In the rows, zero is written as 128.
Each row is followed by its class.
[131 142 160  65 141 108 179 133 121 150 127 157 126 105 122 141 118 155
 137 144  98 120 138  88 119 129 112 132 240  75  88 130 136 147 147 110
 159 152 180 135 133 148 150 109 123 170 114 107 140] | (154)
[149 149 180 138 126 160  96  87 103 134 185 153 145 147  75 124 138 147
 150 128 135 172 119  85  99 113 142 119 202  68 117 190 174 174 133 223
 218 173 118 156 140 148 157 114 157 128  79 151  97] | (190)
[111 153 128 148 183  95 105 130 143 139 101 117 123 143 133 156 108  98
 146 125 130 135 179 126 113 117 121 102 168 123 140  94 158 172 110 153
 152 193 144 184 144 136  86 116  97 147 112 135 136] | (58)
[ 91  86 126 189 164  94 118  93  95 143 112 112  67 110 116 181 154 139
 135 180  72 121 191 126 136 129  29  70 126 101 139  43 109  85 130  97
 101 213 128 183 105  97 106  90 147  74 153  56 157] | (171)
[113  64 165  81 148 121 156 102 105 157 111 124 160 147 148  99 123 114
 147 110 105  97 169 113 155  72  85 132 107  99  78 163 149 115 151 155
 158 219  75 159  97 162 150 133 115 178  98 145 161] | (32)
[ 84 163 134 133 167 145 110 123 114 148 119 175  79 102  50  83 149 149
  94 156 128 157  95 164 111 120 189 156 113 132 115  75  96  90 106  75
 115  84 135 148 115 111  81 163 171 153 159  95 126] | (190)
[148 168 145 136 143 186 130 133 130 176 168  89 132 168 118 131 141 103
 116 127 133 122 146 134 100 111  53  92  67  65 153 180 134 158 154 177
 111  95 170  95 109 120 155 104 167 112 102 138 139] | (102)
[151 174 194  96 142  94 160 145 171 136 164 125 110 117  86 158  69 136
 120 135  76 160 120 132 129 154 141 105 186 132 129 133 143 156 123 185
 197 155  74 172 150 141  81 138 177 128  83 160 133] | (58)
[112 106 125 133 164 159  83 156 118 153 130 117  92  80 111 109 188 129
 102 183 111 150  86 158 134 118  99 117 117 143 155  62 122  94 117 105
  69 132 169 129 126  71  57  95 159 143 137 103 132] | (121)
[103 195 120 128 182 159 162 111 140 146 105  80 177 104 201 114 117 138
 110 129 121 129  88 140 124 129 123  95 115 129  83 176 101  86  82  63
  67 200  58 142 143 141 156 206 106 148  91  73 157] | (25)
[ 86 134 136 171 197 146 124 128  96 140  67 129 106 146 125 145 131  88
 117 100 154 127 194 102 125 104 116 136 105 122 113  90  99 144 129  97
 145 176 142 174 109 140  95  85  99 146 135 103 132] | (57)
[118 124 119 149 170 159 116 120 129 105 106 115 108 143 111 113 159 124
 122 131 190 127 128 178  98 131 160 148 156 120 128 103 108 105  89 105
 108 159 123 142 148 132 104 138 103 139 122 111 113] | (57)
[136 120 130 137 114 128 188 124  81 123 120 162 141 128  84 113 124 106
  92 156 173 147 186 114 106 108 119 139 175 107  37 165 153 103 141  96
 174  98 136 154  89 174 151 141  91 159 133 119 150] | (114)
[135 191 131 172 165 172  83 138 143 146 110 154  89 120 127 133 166 100
  96 150 124 120 113 112 126 124 138 143 103 131 154 137 112 120 160  61
  84  65 109  95  93  92 103 106 152 159 163 110 116] | (190)
[169  37 139 107 108 133 124  76  96 119 164 147 125 119 105 105  61 167
  79 106 100 136 163 181 142 117 160 192 110 137 100  99 126 128 209 153
 172  66  50 144  97 150 128 108 124 180  95 131 124] | (190)
[164  65 152  79 149 112 180  69 165 115 156 137 149 125 129 128 127 150
 110 112 164 104 156 125 137 138 160 161 150 132  48  72 134 122 119 168
 181 149  89 123  95 173 122 143 151 138 151 125 123] | (102)
[ 99 138 113 121 185 102 156 172 176 147  62 120 114 119 155 132 117  85
 100 126 154 110 149 102 139 130 136 112 114 141 135  50 137 159 107 109
 137 148 135 129  94 162  91 144 106 146 125 100 128] | (114)
[122 176  98  99 182 157 151 143 159 158  99  98 133 126 159 173 186  88
 123 157 158 170  88  93 115 146  89  74 102 157 128  92 155 126  49 115
 157 150  78 107 117 125  76 190 135 101 146  75 140] | (114)
[101 159 103  94 171 153 118 127 122 128 112 140 171 110 140 152  74 127
  80 102  39  57 173  56 138 114 154 169 149 127  73 145 150 200 144 108
 186  81 155 113 119 195 101 148  83 111  91 157 135] | (190)
[134 141 128 150 161 126 128 104 134 151 104 134 131 136 147 122 131 106
 161 135 160 116 158 100 125  99 138 119 141 109  96  96 131 129 109 122
 139 196 156 146 122 123  97  80 120 176 127 115 142] | (102)
[132  97 133  61  92 117 150 125 139 119 126 122  73 126 112 136 104 139
 118 117  79 104 174 163 138 122 118 127 233  93  90 144 148 172 141 181
 179 130 174 204 133 161 116 109  95 131 125 154 160] | (58)
[ 93 116 105 147 140 109 142 118 124 162 125 151 150 137 152 121 125 151
 135 125 172 124 135 122 100 107 144 143 145 105 119 142 137 124 105  90
 158 156 137 154 135 126 163 141  95 149 143 120 120] | (154)
[114 117 139 138 163 146 135 130 139 117 102 123 116 150 104 115 128  97
  99 116 138 126 181 127 122  94 134 132 143 101 118  86 130 147 122 116
 123 175 113 134  98 139  92 128 113 163 132 119 140] | (190)
[121 101 103  63 101 135 164 114  67 118 153 124 133 108 128 119  68 136
 110 127  83 105 167 130 132 118  98 167 163 140  17 160  99 121 178  97
 146 137 156 152 170 134 148 127 105 146 106 155 187] | (57)
[123 146  89 102 175 137 128  96 127 128 133  90  62 110 155 155 121 112
 129 160 124  76 143 134 131 126  83  91 106 125 123 102 126 126 122  73
 157 216 128 117 135  94  94 214 140 134  87 108 176] | (171)
[117 177 139 108 176 111 192  99  96 151 105 166 175 115 122 156 104 160
 114 105 104 119 152  86 122 121 156 150 207  75  58 139 126 144 127 119
 182 144 119 155 164 135 169 123 122 140 105 126 160] | (154)
[143  92 156 150 181 115 138 137 150  88 215 177 177 151 104  68 146 113
  80 191 125 116 149  90  79  81 122 156 132 102  74 103 160 117 123 108
 200  23 159 153  81 162 152 156  98 158 102  95 125] | (96)
[ 84 131 142 141 186 147  98 126 135 147  89  90 166 138 120 111 122 103
 149 112 161 151 145 138 123  84 134 124 118 108 127  82 125 159  98 154
 117 209 135 156 100 163  83 177  97 168 125 124 133] | (25)
[147 135 139 168 161 196  79 109 126 134 118 153  79 125 110  87 178 126
 117 124 174 126  91 175 115  86 137 176  88 104 133 135  92 116 144  70
  48 118 146 121  80 106  97 108 171 158 121 131  95] | (57)
[151 133 100 106 148 173 169  91 122 135 113 122 110  99 131 106 204  52
  86 157 206  99 146  75 132 136  87 146  85 133  64  59 116 121 120 136
 156 145 201  87 107 159 109 176 152 181 130  97 159] | (102)
[ 93 109 128 124 131 136 136 122 168 137 107 115 130 155 136 132  98 118
 140 116 139 132 179 151 117 110 116 143 141  91 138  82 116 147 105 132
 124 176 110 145  75 166  86 133 116 130 111 121 116] | (69)
[119 143 139 156 177 155 143 131 156 155 117 122 174 126 119 124  93 104
 103 121 163 131 172 124  94  77 118 130 119 101 110 111 144 149 132 131
 145 163 110 141 104 161  96 123 118 157 112 133 143] | (25)
[150 124 170 146 108 150  84  80  92 133 146 126 141 114 105 141 101 146
 122 138  46 140 137 148 150  97 191 137 187  95  93 120 105 153 186 163
 174 153 116 156 127 162 136  84 115 127  58 147 124] | (25)
[ 61 164 126 136 206 199 106 116 157  97  74 115  61 149 132 129 172  82
 132 145 195  62 154 122 125 140 118 177 113 135 132 136  88  95  91  90
 163 131 157 120 114 129  72 152 105  84  94 103 127] | (69)
[127 102 122 152 178 135 118 119 122 135 106  97 133 153 136 143 120 118
 119 125 101 139 159 121  95 126 121 119 154 111 125  97 139 154  71 145
 154 187 167 166 115 135  87 136 118 135 136 105 138] | (57)
[115 118 119 139 183 128 129 104 115 130  96 148 116 150 145 110  96 112
 109 105 176 147 159 122 114  96 143 179 127 141 102  80 117 130  87  89
 139 203 133 188 110 149  96 121 122 165 135 112 118] | (57)
[ 98 113 110 120 155 122 125 120 137 132 121 116 116 134 119 143  99 130
 142 115 136 125 162 171 124 106 162 137 172 110 133  84 137 151 111 111
 131 208 140 155 141 154  91 110 104 123 126 129 118] | (25)
[ 97 127  93 137 141 121 173 149 177 141 115 106 120 146 142 137 136  88
 159 137 159  88 184 152 124 116 113  67 138  59 143 145 144 129  75  89
 115 189 102 149 104 148 105 139  91 121 124 124 105] | (32)
[117  93 122 128 165 133 134 106 170 147  97 108 115 153 163 145 134 131
 109 115 146 164 149 167 108  98 143 125 128 118 127  70 119 139  95  88
 129 194 126 142  75 129 104 150 111 151 152  99 105] | (154)
[148  72 134 146 128  77 141 133 150 155 139 147 152  94 132 117 105 137
 113 142  98  89 166 111 169 130 161 128 138  80 142  87 110 151 166 114
 172 134  60 172  67 148 128  87 112 142 108 136  99] | (32)
[141 114 159 136 149 176 101 106 142 129 125 104  87 122 110  95 181 133
 112 162 177 153 108 194  91 102 104 130 130 151 125 122 114  91 117 117
  94 116 124 110 105  90 101 153 156 178 135  98 140] | (96)
[129 159 129  81 153 133 201 120  79 152 133 132 166 110 109 158  99 130
  92 121  93 112 162  77 145 151 126 163 158 104  67 106 119 123 144 110
 186  97  38  92 126 156 112 164 135 145 120 104 185] | (190)
[109 146 117 175 135  98 170 148 152 131  77 156 126 110 137 146 132  89
 140 156 116  94 199 117 154 117 148  92 140 109 150 100 122  91  89  81
 144 118 109 154  73 142 115 111  64 127 158 107 109] | (32)
[139 163 138 148 111 175  69 185 140 145 110 106  62 119 117  97 148 136
 123 153 121 111  75 198 163  96 142 138  88 135 187 142 104 101 140  57
  35  70 137 119 119 104  82 126 133 142 134 129 139] | (96)
[ 91 137 124 133 139 148 119 149 157 149  91 120 113 118 134 128 113 143
 153 135 136 108 142 148 134 129 164 138 150 121 133  93 104 110  92 100
 131 165 150 125 106 120  63 119 115 119 125 119 135] | (69)
[144 136 137 139 185  65 162 141 109 136 177 148 179 129 127 141 128 103
 106 125 121 141 146  60 144 171 172 147 143 109 102 101 149 215 119 181
 243  42 108 127  84 131 160 179  91 144  99 117 109] | (58)
[169  81 134 100 139 114 163 111 163  94  95 120 147 142 120 150 144 110
  97 137  58 156 141 137 122 116 111 114 149 114 131  83 134 148 134 167
 154  96  78 172 119  99 111 141 110 180 156 116 173] | (154)
[ 66 161  97 132 105 121 192 131 100 141  98 131 110 103 101 175 138 104
 142 151 110  71 184 124 153 174 125 100 125 105  88 106 115  86  99 122
 155 111 157 130 129 170 112 205 143 102 154 126 165] | (69)
[184 112 143  74  94 155 193 134  91 109 153 147 166 113  78 117 170 127
 136 161 102 153 124 128 163 120  93 132 154  46  66 146 163 129 165 176
 142  54  66 163  95 152 151 168 113 146  94 126 177] | (69)
[131 179 117  91  64 129 222  98 151 133 118 153 124  78 133 151  87 125
 135 122  36  85 133  94 158 128 118 125 165 110  61 142 121 127 110 182
 153  90 143 137 153 154 130 138 148 137 109 142 172] | (102)
[114 123 109 149 154  96  94 134 160 162 134 118  93 143 164 137 101 136
 128 140 116 137 129 119 104 128 144  77 169 109 153 123 133 176 112  80
 162 228 149 182 112 111 110  94 130 128 118 110 102] | (114)
[ 69 144 133 146 137 132 156 137 145 170  74 123 146 144 135 129 108 112
 142 129 170 131 153 116 119 127 146 143 132 117  97  99 128 130  60 146
 127 156  81 131 113 157  89 173 115 143 125 108 141] | (69)
[203 119 177 100  96 137 107  89 105  86 155 124 156 140  88 110 174 134
 126 169 135 161 101 160 142 139 148 111 161 133 105 126 125  93 115 196
 157  75  70 159 127 159 124 147 126 112 105 144 136] | (58)
[ 87 117 135 112 149 127 149 132 133 144 121 118 107 139 124 135 139 114
 118 113 156 116 156 132 124 101 116 110 150  92 154 110 128 148 108  92
 122 210  86 118 103 150  99 129 125 108 109 118 123] | (121)
[ 85 129 137 156 175 127 151 147 137 136 110 107 118 141 136 147 126 102
 130 130  82 125 155 118 114 118 128 116 137 111 102  92 104 124 104 111
 147 179 134 138 121 129 103 124 110 126 110 102 140] | (57)
[ 35 171  63 130  81 175 176 124 109 148 103 126 134 103 111 151 208  82
 122 195 151  62 180 134  93 139  36 111 126  99 154  79  89  65  93 150
 163  67 179 105 136 167 125 158 124  76 116 138 150] | (69)
[152 130 188  52 132 151 129 147  91 109 118 115 155 128  87 119  86 157
 134 119 156 108 123 116 165 118 140 125 179 121  74 171 157 168 152 161
 148 159  37 154 176 159  88 124 101 203  61 184 145] | (171)
[110 181 174 139 205 169 157 155 137 106 114 110 182 142 124 118 160  96
  97 117 169 115 109  42 109 156  79  74  46 154 136 159 118 104 112 148
 182 151  72 100 174 104 130 128 129 168  90  95 159] | (171)
[ 92 109  95 147 153 116 119 136 159 187 105 108 122 144 136 124 122 122
 134 132 105 111 161 141  94 129 135 102 125  86 163 142 140 130  83 107
 150 184 173 148  92 132 108 124 127 117 161 109 123] | (32)
[ 91 153 147 181 213 145 146 128 148 147 127  84 141 144 192 150 102 115
 147 101 128 123 152  66 152  97  63 139 112  99  76 149 123 117 109 117
 158 250  84 183 144 138 113  98 133 102  65  95 159] | (96)
[165  50 153  74 114 104 186 152 116 134 143 123 114  90  93 149  50 137
 144 141  73 112 182 135 201 128  69 142 154 113  87 107 158 138 148 145
  98 138  35 172 135 136  59  93 114 141 111 132 150] | (32)
[103 111 117 152 149 126 111 109 130 129  78 120 129 117 126 111 133 160
 145 121 155 118 136 153 106 116 141  99 144 113 133 125 133 123  94 110
 112 191 134 146 111 119 103 128 107 162 123 112 127] | (171)
[135 130 147 107 132 166 139 129 150 186 133 159 116  80 136 116  88 156
 105  95 166  87 132  81 150 125 157 175 123 126  83 122 116 177 170 143
 190  95 135 136 119 152  94  48 128 183 111 133 111] | (102)
[ 92 148 150 169 119 136 117 119 157 162 112 135 104 158 124 113 117 115
 138 130 142 109 165 127  91  90 154 119 157 104 129 136 127 127 102 144
 153 182 189 148 123 143 122  95 113 166 143 129 128] | (102)
[111 116  92 150 145 109 131 141 148 167 101 146 137 145 133 121 119 138
 114 155 146 112 167 162 103 112 149 138 132  92 150  76 162 124  71 111
 118 119 154 165  78 148 103 148 128 109 160 121 133] | (69)
[116 103 137 148 170 127  92 138 113 131 132 132 139 128 101 137 130 123
 106 154 161 124 192 127 104 102 106  83 168 112 132 121 163 146 129 116
 133 148 132 192 120 122  82  89 108 148 162 146 127] | (121)
[126  80 178 110 119 131 108 125 118 128 157 123 142 144 113 106 125 137
 109 127  92  94 150 141 123  84 119 105 141  87 171 147 143 146 168 174
 173 118 105 135  88 147 148 144 105 147  99 152 146] | (121)
[ 90 111 124 160 154 135 129 150 131 130 133 120 144 160 132 133 128 104
 127 118 125 122 163 109 103 111 112 131 129 108 128  99 115 140 103 119
 140 169 144 150 128 148 105  99 101 134 131 122 115] | (57)
[144  45 132  69 140 111 187  78 127 122 125 126 166 158 148 112 113  92
 111 124 136  78 199 109 134 111 132 160 144 109  28 134 133 115 126 105
 173 191  72 109  82 192 116 142 125 167 109 138 143] | (32)
[137 113  87 108 100 130 175  94 152 127 211 167 115 127 124 131 104 139
 108 146  98 121 155 147 108 117 146 165 144  94  52 121 135 117 145 120
 176  48 167 134 118 155 166 122 108 107 127 110 118] | (102)
[ 99 134 109 158 168 111 175 149 123 134 128 133 132 138 151 137  74 105
 142 111 147 130 183 110 129 112 115 153 126 109 106 104 120 140  93 108
 154 145 143 158  99 134 112 118  98 136 112 124 112] | (57)
[111 108 170  37 142 139 161 100  76  84  91  95 172 127 101 137 120 142
 122 127  74 132 168 137 140 142 123 143 191 138  43 138  88  95 157 168
 199 122 197 136 138 171 146 137  97 138  96 151 160] | (154)
[ 82 119  99 182 157 100 111 167 174 172  75 134 152 130 148 127 139  78
 154 147 133  86 168  97 142 108 165 127 104 112 140  82 141 129  91 126
 137 146 138 128 102 144  92 107  90 123 155 140 114] | (32)
[160  71 129  94  73 113 141  80 140 132 140 147 108 124 108 118  82 159
  91 106 136 132 169 173 114 121 137 175 175 130  79 133 121 114 172 124
 159 125  62 190 115 171 108 136 118 172 180 132 177] | (58)
[ 88 143 133 171 159 100 115 148 163 160 111 123  97 125 134 103 124 108
 141 143 168 131 143 135 107 121 138 131 159 120 133  74 124 131  77 125
 117 177 169 144 112 128  92 169  99 166 140  92 137] | (58)
[ 99 195 174 182 223 187 141  99 148 160 118 125 209  88 142 145 141  84
 112 131 169 101 150  24 112 106  91 118  79 126  64  89  96 125 131 161
 192 130  55  94 118 143 105 185 118 168 108  80 174] | (25)
[159 116 138 103  83 132 153  99 120 100 124 134 114 103 123 112  84 163
 149 121 101 161 106 128 150 143 118 170 172  85 116 213 120 137 178 145
 184  90  73 166  79 156 152 112  93 158  38 110 107] | (171)
[167 137 131  68 157 139 121  98 102  93 138 155 115 120  93 132 145  98
 109 124 110 109 158  99 150 120  88 159 138 118  76 160 120 170 199 122
 179  51 115 177 108 129 105 134 109 150 131 148 177] | (58)
[ 98 150 107 133 175 125 118 110 106 105  87 120 126 130 131 115 132 109
 112 135 172 124 160 120 133 118 123 122 115 131 128  76 108 119  97  86
 146 200 148 163 109 142 108 176  98 160 120 112 132] | (171)
[ 70 155 124 147 191 110 166 128 139 174  76 135 133 141 150 145 111 129
 143 111 150 138 173 122  99  86 121 146 160  74 129 119 121 140 116  82
 156 186 142 153  91 129 140 126  94 147 119 108 132] | (154)
[103  91 141 117 128 100 153 124 115 133 148 142 153 145 100 139 146 151
 109 177 113  82 175 115  64 133 102 140 217  88 130 166 128 120 152 110
 196  85 172 116 128 140 181  86 101  88 118 136 130] | (154)
[138  98 145  98  88 142 156 162  94  92 127 108 105 109  94 111 117 109
  96 138  80 103 157 119 180 146 101 158 157 115 140 136 129 116 182 157
 160 121 165 139 123 187 132 101 110 139  75 154 131] | (190)
[154  79 157 102  81 135 168 159 106 117 156 135 141 107  84 135 114 155
 155 131 108 128 113 116 151 143 141 127 163 128  67 144 157 118 132 191
 158 107  91 138 191 152 122  96 101 112 107 136 150] | (57)
[106 154 132 161 171 169 126 135 107 130  98  99 122 112  74 132 207 140
 119 181 168 117 122 127 103 145 132  81 148 107  83 140 102  73 102 105
 155 158 123 125 159  69  98  97 137  78 121 113 175] | (171)
[ 88 132 133 131 167 114 143 173 166 152 136  97 119 166 138 121  97 126
 160  88 172 135 134 127 133 100 119 130 106 102 128 141 141 155  92  77
 103 226 104 135 126 146  95 131 140 109 116 118 129] | (96)
[ 84 153 129 154 178 123 105 142 129 164 105 106 140 126 119 127 115 116
 117 143 123 120 147 132 129 106 165 111 160  96 111  70 113 154 105 109
 113 210 137 179 142 140  84 137 124 159 140 128 146] | (25)
[145 183 133 156 137 207 138 122 107 129 116 127  68 115 105 176 158  93
  86 158 140 103 146 160 129 118  99  89 115 142 133 152 150 106 123 141
 164  69 122 118 141 112 102 149 130 131 106 139 138] | (114)
[115 138 102 125 124 134 172 135 167 150  74 111 149 122 140 151 125 104
 123 140  98 113 181 141 131 108 116  86 136  99 120 121 121 101  92  79
 107 163  73 140  96 158  95 116  92  99 144 115 142] | (32)
[ 87 122 125 160 186 123  92 118 128 133 124 127 156 137 120 137 139 103
 123 131 107 138 170 103  92 100 119  88 140  93 152 110 143 177 113 121
 155 156 167 144  80 147  95 114 108 123 102 119  98] | (121)
[ 92 176 154  76 123 178 202 110 176 120 136 160 132 148 145 153 148 101
 131  89 122 114  95  67 100 134 103 178 155 118 106 167 109 134  99 197
 220  77  66  87 143 180 143 125 145 128  84 125 102] | (57)
[ 83 117 138 119 160 116 141 144 146 159 104 143 130 119 129 131 110 140
 148 116 124 122 155 114 124  93 119 134 127 105 124  99  98 150 150 111
 163 124 165 143 100  98 114  86 109 143 133 132 135] | (154)
[ 71 153 124 169 164 133 109 145 167 156  74 103  73 152 168 137 119  83
 139 117 143 124 150 114 119  95 134  90 125 117 139 136 111 147 127  65
 151 248 138 146  99 127 107 123  92 143 109 101 133] | (114)
[196 107 131  40  87 122 167 180 117 103 148 106 182 128  75 179  81 133
 106 128  69 158 138  93 165 169 102 140 173 103 122 136 166 190 185 138
 167  64  14 132 120 181  68 125 100 176 134 153 146] | (171)
[111 163 146 164 164 128 174 145 152 168 105 108 135 136 135 129 139  89
 122 140 179 111 147 113 129 129 127 122 106 119 133  72 141 115  65 170
 120 162 137 105 121 153 108 148 146 155 117 119 122] | (102)
[101 138 137 136 169 153 171 162 132 187 111  80 158 109 147 140 165 125
 116 154 175  83 132 117 141 164  89 106 108 122 177 132 162  98  26 192
 158 152 119  96 114 164 129 175 135  61 100 128  93] | (32)
[172 137 140  42 138 104 180 115 125 111 153 145 114 149  94 140 114  99
  91 141  70 172 172 142 109 121 112 129 169 104  93  85 139 138 166 112
 188  84 123 142  91 176 129 161  99 146 125  80 181] | (58)
